Here is a tiny trained network, its code and every weight. The questions are about switching its units off for an input and a class, where a switched-off unit gives its printed mean instead of its output.

import numpy as np


def w(rows, s, z=0):
    codes = np.array(rows[::2]) - 128.0
    scale = np.full(codes.shape[1], s)
    scale[-1] = z or s
    return codes * scale


def norm(h):
    return h / np.sqrt((h * h).mean(-1, keepdims=True) + 1e-5)


def f(y):
    return y / 2 * (1 + np.tanh(0.7978845608 * (y + 0.044715 * y**3)))


def log_softmax(a):
    a = a - a.max(-1, keepdims=True)
    return a - np.log(np.exp(a).sum(-1, keepdims=True))


def net(x, mask):
    res = np.array(x, float).reshape(1, 4) / 4 @ E
    u = 0
    for l in range(3):
        y = f(norm(res) @ A[l][:, :-1].T + A[l][:, -1])
        res = res + np.where(mask[u : u + 5], y, B[l][:, -1]) @ B[l][:, :-1]
        u += 5
    return log_softmax(norm(res)[-1] @ U[:, :-1].T + U[:, -1])


A, B = {}, {}
E = w([
[80,139,180,75,57,111,164,9],'x0',
[122,192,90,197,114,110,207,108],'x1',
[75,131,122,172,123,137,82,117],'x2',
[78,132,60,98,150,70,128,121],'x3',
],0.011)
A[0] = w([
[76,100,134,196,129,127,10,88,30],'0.n1',
[182,92,210,153,133,192,80,119,47],'0.n2',
[220,77,123,32,153,102,172,130,32],'0.n3',
[84,95,29,29,167,117,88,116,75],'0.n4',
[117,56,161,64,131,135,60,153,2],'0.n5',
],0.012,0.0045)
B[0] = w([
[89,195,139,23,111,198,225,218,196],'0.n1',
[138,136,198,157,95,21,118,180,224],'0.n2',
[63,184,134,74,111,208,186,200,220],'0.n3',
[84,151,199,213,48,31,41,158,253],'0.n4',
[250,230,29,108,203,155,70,18,230],'0.n5',
],0.013,0.0065)
A[1] = w([
[106,186,122,131,134,202,117,102,43],'1.n1',
[84,57,152,37,111,142,98,11,33],'1.n2',
[98,52,230,106,97,59,127,111,82],'1.n3',
[109,83,199,6,91,144,55,67,158],'1.n4',
[41,123,179,34,104,179,141,132,1],'1.n5',
],0.014,0.002)
B[1] = w([
[190,119,107,84,103,94,172,130,191],'1.n1',
[151,98,118,247,145,143,204,169,194],'1.n2',
[146,73,160,125,155,80,128,116,219],'1.n3',
[133,86,78,211,168,199,152,126,255],'1.n4',
[163,114,117,57,129,105,177,156,244],'1.n5',
],0.014,0.0059)
A[2] = w([
[128,66,150,11,161,174,3,128,2],'2.n1',
[166,200,60,176,117,155,148,35,146],'2.n2',
[192,95,244,120,85,212,101,125,13],'2.n3',
[42,168,147,83,119,228,152,180,139],'2.n4',
[141,52,97,93,173,160,21,240,23],'2.n5',
],0.017,0.0028)
B[2] = w([
[60,253,59,105,165,196,112,152,152],'2.n1',
[136,137,129,84,167,172,60,121,254],'2.n2',
[6,167,84,139,86,85,59,117,175],'2.n3',
[146,126,119,69,71,97,182,162,200],'2.n4',
[143,21,159,156,122,155,211,55,207],'2.n5',
],0.017,0.0096)
U = w([
[146,207,65,92,196,218,69,95,178],'0',
[164,11,114,186,154,165,206,124,241],'1',
[116,174,96,35,52,123,205,205,5],'2',
[55,144,160,176,73,39,42,132,66],'3',
[235,99,147,65,143,53,96,129,111],'4',
],0.011,0.0023)

Each question gives the input, the list of numbers given to net, and the class t.
The units are the neurons (one row each of A and B). Each row of codes is followed by its name. A weight is (code - 128) times the scale printed after its matrix; where a second scale follows, it is the last column's (A, B and U).
mask holds one flag per neuron, layer by layer. A switched-off neuron (its flag False) gives its mean, the last column of its row in B, instead of its output. The means were averaged over made-up inputs and are rounded, as every weight is.
A unit's drop is (log p(t) with every unit on - log p(t) with that unit switched off) / (log p(t) with every unit on - log p(t) with every unit switched off).
The circuit of an input: a set's keep is (log p(t) with only the set's units on - log p(t) with every unit switched off) / (log p(t) with every unit on - log p(t) with every unit switched off). Starting from the 12 units with the biggest drops (on a tie, the unit counted first), units are removed one at a time, each time the one whose removal leaves the highest keep (on an exact tie, the one counted first), for as long as the keep stays at least 0.8.
units of the circuit, in order: the units of the circuit, biggest drop first
k most important neurons: the k neurons with the biggest drops, biggest first
k most important neurons of layer l: the k neurons of layer l with the biggest drops, biggest first
drop of u: that unit's drop, to one decimal
input [-2,-1,1,-1], class 4: units of the circuit, in order -> 0.n3
input [-8,-5,-4,-7], class 1: 2 most important neurons -> 2.n5; 0.n4
input [-2,-8,1,-8], class 0: 3 most important neurons -> 0.n5; 0.n4; 2.n1
input [4,-4,5,-5], class 2: 2 most important neurons of layer 2 -> 2.n4; 2.n2
input [8,2,-1,-7], class 1: 3 most important neurons -> 0.n4; 1.n2; 1.n4
input [-1,-6,7,5], class 2: 3 most important neurons -> 0.n1; 2.n4; 0.n4
input [1,-6,-8,-7], class 2: 4 most important neurons -> 0.n3; 0.n4; 0.n2; 2.n4
input [8,8,1,1], class 0: 2 most important neurons -> 0.n4; 2.n2
input [5,4,-5,-8], class 3: 2 most important neurons -> 2.n3; 0.n5
input [1,7,-6,2], class 0: 2 most important neurons -> 0.n1; 0.n3
input [-1,-1,5,6], class 3: 2 most important neurons -> 0.n4; 0.n3
input [8,-8,4,8], class 0: 2 most important neurons -> 0.n5; 1.n4
input [-8,-3,-8,-5], class 1: 4 most important neurons -> 2.n5; 0.n1; 0.n2; 1.n5
input [5,-2,-3,-7], class 3: units of the circuit, in order -> 2.n3
input [1,-4,-4,4], class 0: 3 most important neurons -> 0.n5; 0.n1; 0.n2
input [-5,6,3,0], class 0: 3 most important neurons -> 0.n4; 0.n2; 0.n1
input [-1,-1,-4,-6], class 3: 2 most important neurons of layer 0 -> 0.n2; 0.n1
input [8,-8,-6,3], class 0: 3 most important neurons of layer 2 -> 2.n2; 2.n5; 2.n4
input [5,-8,1,-5], class 0: 2 most important neurons of layer 0 -> 0.n5; 0.n4
input [-3,2,-4,6], class 3: units of the circuit, in order -> 0.n4
input [-5,4,0,-8], class 3: drop of 2.n2 -> 0.0
input [6,-8,-3,-4], class 0: drop of 0.n5 -> 2.8
input [-7,-3,-5,5], class 1: drop of 2.n5 -> 2.1
